Below is a small trained network, with its code and all its weights. Each question gives an input and a class and asks what happens when units are switched off, that is, made to give their printed mean instead of their output.

import numpy as np


def w(rows, s, z=0):
    codes = np.array(rows[::2]) - 128.0
    scale = np.full(codes.shape[1], s)
    scale[-1] = z or s
    return codes * scale


def norm(h):
    return h / np.sqrt((h * h).mean(-1, keepdims=True) + 1e-5)


def f(y):
    return np.maximum(y, 0)


def log_softmax(a):
    a = a - a.max(-1, keepdims=True)
    return a - np.log(np.exp(a).sum(-1, keepdims=True))


def net(x, mask):
    res = np.array(x, float).reshape(1, 2) / 4 @ E
    u = 0
    for l in range(2):
        y = f(norm(res) @ A[l][:, :-1].T + A[l][:, -1])
        res = res + np.where(mask[u : u + 5], y, B[l][:, -1]) @ B[l][:, :-1]
        u += 5
    return log_softmax(norm(res)[-1] @ U[:, :-1].T + U[:, -1])


A, B = {}, {}
E = w([
[165,192,111,128,186,90,109,219],'x0',
[132,114,146,77,81,169,10,112],'x1',
],0.012)
A[0] = w([
[159,120,68,165,161,68,164,125,45],'0.n0',
[62,65,177,111,45,208,115,58,62],'0.n1',
[137,150,145,122,118,170,124,158,46],'0.n2',
[147,74,70,178,200,71,247,99,152],'0.n3',
[110,137,51,163,164,83,158,126,2],'0.n4',
],0.012,0.0059)
B[0] = w([
[98,124,44,68,226,184,112,118,173],'0.n0',
[185,53,171,129,42,84,90,10,221],'0.n1',
[63,104,178,125,216,177,162,137,132],'0.n2',
[26,187,206,226,194,65,197,254,250],'0.n3',
[15,142,63,237,232,110,155,225,162],'0.n4',
],0.0096,0.016)
A[1] = w([
[255,49,118,196,88,204,121,42,92],'1.n0',
[184,93,52,117,58,14,169,71,39],'1.n1',
[216,162,92,40,214,210,64,141,36],'1.n2',
[184,166,128,53,107,183,114,162,1],'1.n3',
[108,57,215,118,114,43,88,39,105],'1.n4',
],0.0097,0.0064)
B[1] = w([
[181,92,9,41,12,189,81,73,226],'1.n0',
[141,222,167,35,182,121,146,83,179],'1.n1',
[166,179,60,54,106,138,92,147,187],'1.n2',
[64,233,144,222,226,190,135,174,145],'1.n3',
[168,8,179,110,85,221,122,58,254],'1.n4',
],0.011,0.0088)
U = w([
[16,207,110,230,228,107,228,249,239],'0',
[56,43,235,222,71,168,205,85,143],'1',
[214,215,57,137,81,36,225,80,2],'2',
[212,185,56,99,100,29,201,82,2],'3',
[209,224,48,166,75,36,212,55,2],'4',
[203,245,31,15,144,191,16,218,203],'5',
[175,17,133,40,28,241,18,25,238],'6',
[224,189,60,88,105,59,229,81,2],'7',
],0.012,0.0083)

Each question gives the input, the list of numbers given to net, and the class t.
The units are the neurons (one row each of A and B). Each row of codes is followed by its name. A weight is (code - 128) times the scale printed after its matrix; where a second scale follows, it is the last column's (A, B and U).
mask holds one flag per neuron, layer by layer. A switched-off neuron (its flag False) gives its mean, the last column of its row in B, instead of its output. The means were averaged over made-up inputs and are rounded, as every weight is.
A unit's drop is (log p(t) with every unit on - log p(t) with that unit switched off) / (log p(t) with every unit on - log p(t) with every unit switched off).
The circuit of an input: a set's keep is (log p(t) with only the set's units on - log p(t) with every unit switched off) / (log p(t) with every unit on - log p(t) with every unit switched off). Starting from all 10 units, units are removed one at a time, each time the one whose removal leaves the highest keep (on an exact tie, the one counted first), for as long as the keep stays at least 0.8.
circuit, biggest first: the units of the circuit, biggest drop first
top k neurons: the k neurons with the biggest drops, biggest first
k most important neurons of layer l: the k neurons of layer l with the biggest drops, biggest first
drop of u: that unit's drop, to one decimal
input [4,0], class 5: circuit, biggest first	[0.n3; 0.n1]
input [-8,-8], class 0: circuit, biggest first	[0.n3]
input [3,5], class 5: top 2 neurons	[0.n1; 0.n3]
input [8,0], class 5: top 2 neurons	[0.n3; 1.n2]
input [3,7], class 5: top 4 neurons	[0.n1; 0.n3; 1.n2; 1.n3]
input [2,4], class 5: 2 most important neurons of layer 0	[0.n1; 0.n3]
input [-7,-3], class 6: 2 most important neurons of layer 0	[0.n1; 0.n4]
input [4,6], class 5: 2 most important neurons of layer 0	[0.n1; 0.n3]
input [8,1], class 5: drop of 0.n3	5.1
input [-5,-5], class 0: drop of 0.n3	0.3
input [-4,-6], class 0: drop of 1.n0	0.0
